Below is a small trained network, with its code and all its weights. Each question gives an input and a class and asks what happens when units are switched off, that is, made to give their printed mean instead of their output.

import numpy as np


def w(rows, s, z=0):
    codes = np.array(rows[::2]) - 128.0
    scale = np.full(codes.shape[1], s)
    scale[-1] = z or s
    return codes * scale


def norm(h):
    return h / np.sqrt((h * h).mean(-1, keepdims=True) + 1e-5)


def f(y):
    return np.maximum(y, 0)


def log_softmax(a):
    a = a - a.max(-1, keepdims=True)
    return a - np.log(np.exp(a).sum(-1, keepdims=True))


def net(x, mask):
    res = np.array(x, float).reshape(1, 8) / 4 @ E
    u = 0
    for l in range(2):
        y = f(norm(res) @ A[l][:, :-1].T + A[l][:, -1])
        res = res + np.where(mask[u : u + 7], y, B[l][:, -1]) @ B[l][:, :-1]
        u += 7
    return log_softmax(norm(res)[-1] @ U[:, :-1].T + U[:, -1])


A, B = {}, {}
E = w([
[114,63,88,150,97,148],'x0',
[64,189,169,144,166,168],'x1',
[7,155,195,166,161,209],'x2',
[2,114,114,147,86,194],'x3',
[104,229,198,79,171,75],'x4',
[124,199,182,103,174,168],'x5',
[30,95,146,158,103,163],'x6',
[98,71,83,118,88,71],'x7',
],0.0068)
A[0] = w([
[114,117,137,144,39,158,65],'0.n1',
[248,165,146,117,130,22,172],'0.n2',
[44,254,172,127,172,169,31],'0.n3',
[213,155,140,113,143,62,183],'0.n4',
[165,51,112,138,135,126,3],'0.n5',
[150,155,171,75,197,114,17],'0.n6',
[71,225,191,125,161,144,170],'0.n7',
],0.014,0.0017)
B[0] = w([
[121,106,72,117,168,165,163],'0.n1',
[179,146,67,93,134,35,237],'0.n2',
[79,189,249,54,169,221,247],'0.n3',
[134,162,74,105,105,56,207],'0.n4',
[62,144,136,103,163,166,170],'0.n5',
[127,68,101,198,57,128,178],'0.n6',
[105,126,241,161,169,209,231],'0.n7',
],0.018,0.014)
A[1] = w([
[98,132,106,85,135,147,140],'1.n1',
[92,82,9,145,175,209,85],'1.n2',
[157,155,136,142,141,77,4],'1.n3',
[168,101,209,188,66,178,88],'1.n4',
[242,156,74,133,106,59,73],'1.n5',
[192,61,66,153,143,84,127],'1.n6',
[113,249,130,86,11,149,171],'1.n7',
],0.011,0.0026)
B[1] = w([
[193,128,111,177,161,146,182],'1.n1',
[150,78,142,193,33,116,238],'1.n2',
[82,178,57,105,103,162,163],'1.n3',
[134,246,168,166,145,141,188],'1.n4',
[111,161,84,88,150,42,254],'1.n5',
[156,192,201,155,154,123,209],'1.n6',
[148,61,110,108,180,156,193],'1.n7',
],0.014,0.0078)
U = w([
[97,190,227,82,212,216,128],'0',
[182,191,24,61,156,7,241],'1',
[146,52,48,212,63,170,4],'2',
],0.011,0.0022)

Each question gives the input, the list of numbers given to net, and the class t.
The units are the neurons (one row each of A and B). Each row of codes is followed by its name. A weight is (code - 128) times the scale printed after its matrix; where a second scale follows, it is the last column's (A, B and U).
mask holds one flag per neuron, layer by layer. A switched-off neuron (its flag False) gives its mean, the last column of its row in B, instead of its output. The means were averaged over made-up inputs and are rounded, as every weight is.
A unit's drop is (log p(t) with every unit on - log p(t) with that unit switched off) / (log p(t) with every unit on - log p(t) with every unit switched off).
The circuit of an input: a set's keep is (log p(t) with only the set's units on - log p(t) with every unit switched off) / (log p(t) with every unit on - log p(t) with every unit switched off). Starting from the 12 units with the biggest drops (on a tie, the unit counted first), units are removed one at a time, each time the one whose removal leaves the highest keep (on an exact tie, the one counted first), for as long as the keep stays at least 0.8.
circuit, biggest first: the units of the circuit, biggest drop first
k most important neurons: the k neurons with the biggest drops, biggest first
top k neurons in layer l: the k neurons of layer l with the biggest drops, biggest first
drop of u: that unit's drop, to one decimal
input [4,7,1,-8,3,-3,0,-2], class 1: circuit, biggest first	[0.n2]
input [-8,1,-8,8,-6,4,0,-4], class 2: circuit, biggest first	[0.n2 0.n3 0.n7 0.n4]
input [-3,0,-5,8,1,-2,0,7], class 2: top 2 neurons in layer 0	[0.n2 0.n3]
input [8,4,2,2,2,-8,-2,-2], class 2: 2 most important neurons	[0.n3 0.n2]
input [3,-1,8,-2,-5,-1,-2,4], class 2: 2 most important neurons	[0.n3 0.n7]
input [6,-7,3,4,6,-6,-4,6], class 2: top 2 neurons in layer 0	[0.n3 0.n2]
input [4,-2,8,-7,-7,-8,4,5], class 2: drop of 0.n3	0.3
input [-1,-4,3,-5,-5,4,1,-1], class 1: drop of 0.n3	0.2
input [3,7,-7,3,3,-8,2,4], class 2: drop of 0.n3	0.7
input [-3,-3,8,-8,4,2,-4,8], class 1: drop of 0.n2	0.1
